Here is a tiny trained network, its code and every weight. The questions are about switching its units off for an input and a class, where a switched-off unit gives its printed mean instead of its output.

import numpy as np


def w(rows, s, z=0):
    codes = np.array(rows[::2]) - 128.0
    scale = np.full(codes.shape[1], s)
    scale[-1] = z or s
    return codes * scale


def f(y):
    return y / 2 * (1 + np.tanh(0.7978845608 * (y + 0.044715 * y**3)))


def log_softmax(a):
    a = a - a.max(-1, keepdims=True)
    return a - np.log(np.exp(a).sum(-1, keepdims=True))


def net(x, mask):
    res = np.array(x, float).reshape(1, 4) / 4 @ E
    y = f(res @ A[0][:, :-1].T + A[0][:, -1])
    res = res + np.where(mask, y, B[0][:, -1]) @ B[0][:, :-1]
    return log_softmax(res[-1] @ U[:, :-1].T + U[:, -1])


A, B = {}, {}
E = w([
[140,149,105,185,40,116],'x0',
[137,124,122,139,134,143],'x1',
[184,91,75,80,141,68],'x2',
[127,5,183,129,90,125],'x3',
],0.015)
A[0] = w([
[180,176,71,111,184,73,148],'neuron 1',
[96,118,161,154,54,154,108],'neuron 2',
[87,138,49,79,165,130,143],'neuron 3',
[107,130,204,151,85,142,110],'neuron 4',
[140,58,164,143,147,103,9],'neuron 5',
[130,212,115,149,118,152,2],'neuron 6',
[114,142,54,158,61,93,153],'neuron 7',
[217,93,84,103,104,99,113],'neuron 8',
[106,118,109,134,131,129,125],'neuron 9',
[134,101,139,186,41,113,120],'neuron 10',
[141,117,94,104,223,114,147],'neuron 11',
[42,175,197,160,162,173,113],'neuron 12',
[154,78,173,92,119,116,169],'neuron 13',
[121,249,95,123,129,127,140],'neuron 14',
[172,212,153,171,137,108,221],'neuron 15',
[95,108,179,78,199,163,156],'neuron 16',
[113,150,70,55,164,107,139],'neuron 17',
],0.013,0.0098)
B[0] = w([
[151,158,188,187,159,81,211],'neuron 1',
[164,141,194,150,212,155,187],'neuron 2',
[168,169,157,142,218,171,179],'neuron 3',
[130,122,213,195,129,129,183],'neuron 4',
[206,213,51,21,89,61,163],'neuron 5',
[67,31,176,230,57,199,178],'neuron 6',
[96,51,79,115,70,146,200],'neuron 7',
[132,108,20,108,79,144,192],'neuron 8',
[174,92,155,121,92,112,127],'neuron 9',
[127,153,183,189,176,167,203],'neuron 10',
[190,152,168,129,187,142,197],'neuron 11',
[97,115,14,75,53,75,229],'neuron 12',
[47,79,99,148,75,161,203],'neuron 13',
[69,102,50,84,28,155,251],'neuron 14',
[217,126,67,72,160,74,233],'neuron 15',
[83,75,2,79,16,91,215],'neuron 16',
[129,169,155,172,219,125,186],'neuron 17',
],0.0077,0.015)
U = w([
[143,122,60,69,117,86,37],'0',
[85,68,98,129,96,138,248],'1',
[161,166,248,159,212,122,255],'2',
],0.012,0.00094)

Each question gives the input, the list of numbers given to net, and the class t.
The units are the neurons (one row each of A and B). Each row of codes is followed by its name. A weight is (code - 128) times the scale printed after its matrix; where a second scale follows, it is the last column's (A, B and U).
mask holds one flag per neuron, in row order. A switched-off neuron (its flag False) gives its mean, the last column of its row in B, instead of its output. The means were averaged over made-up inputs and are rounded, as every weight is.
A unit's drop is (log p(t) with every unit on - log p(t) with that unit switched off) / (log p(t) with every unit on - log p(t) with every unit switched off).
The circuit of an input: a set's keep is (log p(t) with only the set's units on - log p(t) with every unit switched off) / (log p(t) with every unit on - log p(t) with every unit switched off). Starting from the 12 units with the biggest drops (on a tie, the unit counted first), units are removed one at a time, each time the one whose removal leaves the highest keep (on an exact tie, the one counted first), for as long as the keep stays at least 0.8.
circuit, biggest first: the units of the circuit, biggest drop first
most important unit: the unit with the biggest drop
top k neurons: the k neurons with the biggest drops, biggest first
drop of u: that unit's drop, to one decimal
input [-7,8,1,0], class 2: most important unit => neuron 14
input [-2,6,-7,-3], class 0: top 3 neurons => [neuron 12; neuron 15; neuron 13]
input [8,8,8,1], class 1: top 2 neurons => [neuron 7; neuron 5]
input [1,-4,-4,-8], class 1: top 2 neurons => [neuron 6; neuron 14]
input [0,-1,-7,0], class 0: top 2 neurons => [neuron 12; neuron 13]
input [1,-8,-4,-8], class 1: top 3 neurons => [neuron 6; neuron 14; neuron 5]
input [-3,5,-6,-4], class 0: top 2 neurons => [neuron 12; neuron 15]
input [1,-8,-5,3], class 2: circuit, biggest first => [neuron 14; neuron 2]
input [-4,-8,-7,-1], class 0: top 3 neurons => [neuron 12; neuron 6; neuron 13]
input [2,-1,-1,-8], class 1: top 4 neurons => [neuron 6; neuron 14; neuron 5; neuron 7]
input [5,-5,7,4], class 1: top 2 neurons => [neuron 15; neuron 13]
input [8,0,-4,1], class 2: top 3 neurons => [neuron 2; neuron 10; neuron 16]
input [-7,0,1,8], class 0: top 2 neurons => [neuron 5; neuron 6]
input [4,-4,6,3], class 1: circuit, biggest first => [neuron 15]
input [-5,0,1,0], class 2: top 2 neurons => [neuron 14; neuron 12]
input [-8,-7,1,-4], class 2: drop of neuron 17 => 0.5
input [8,3,-2,-8], class 1: drop of neuron 6 => 2.0
input [-2,4,-4,-2], class 0: drop of neuron 12 => 0.1
input [6,-6,8,3], class 1: drop of neuron 13 => 0.1
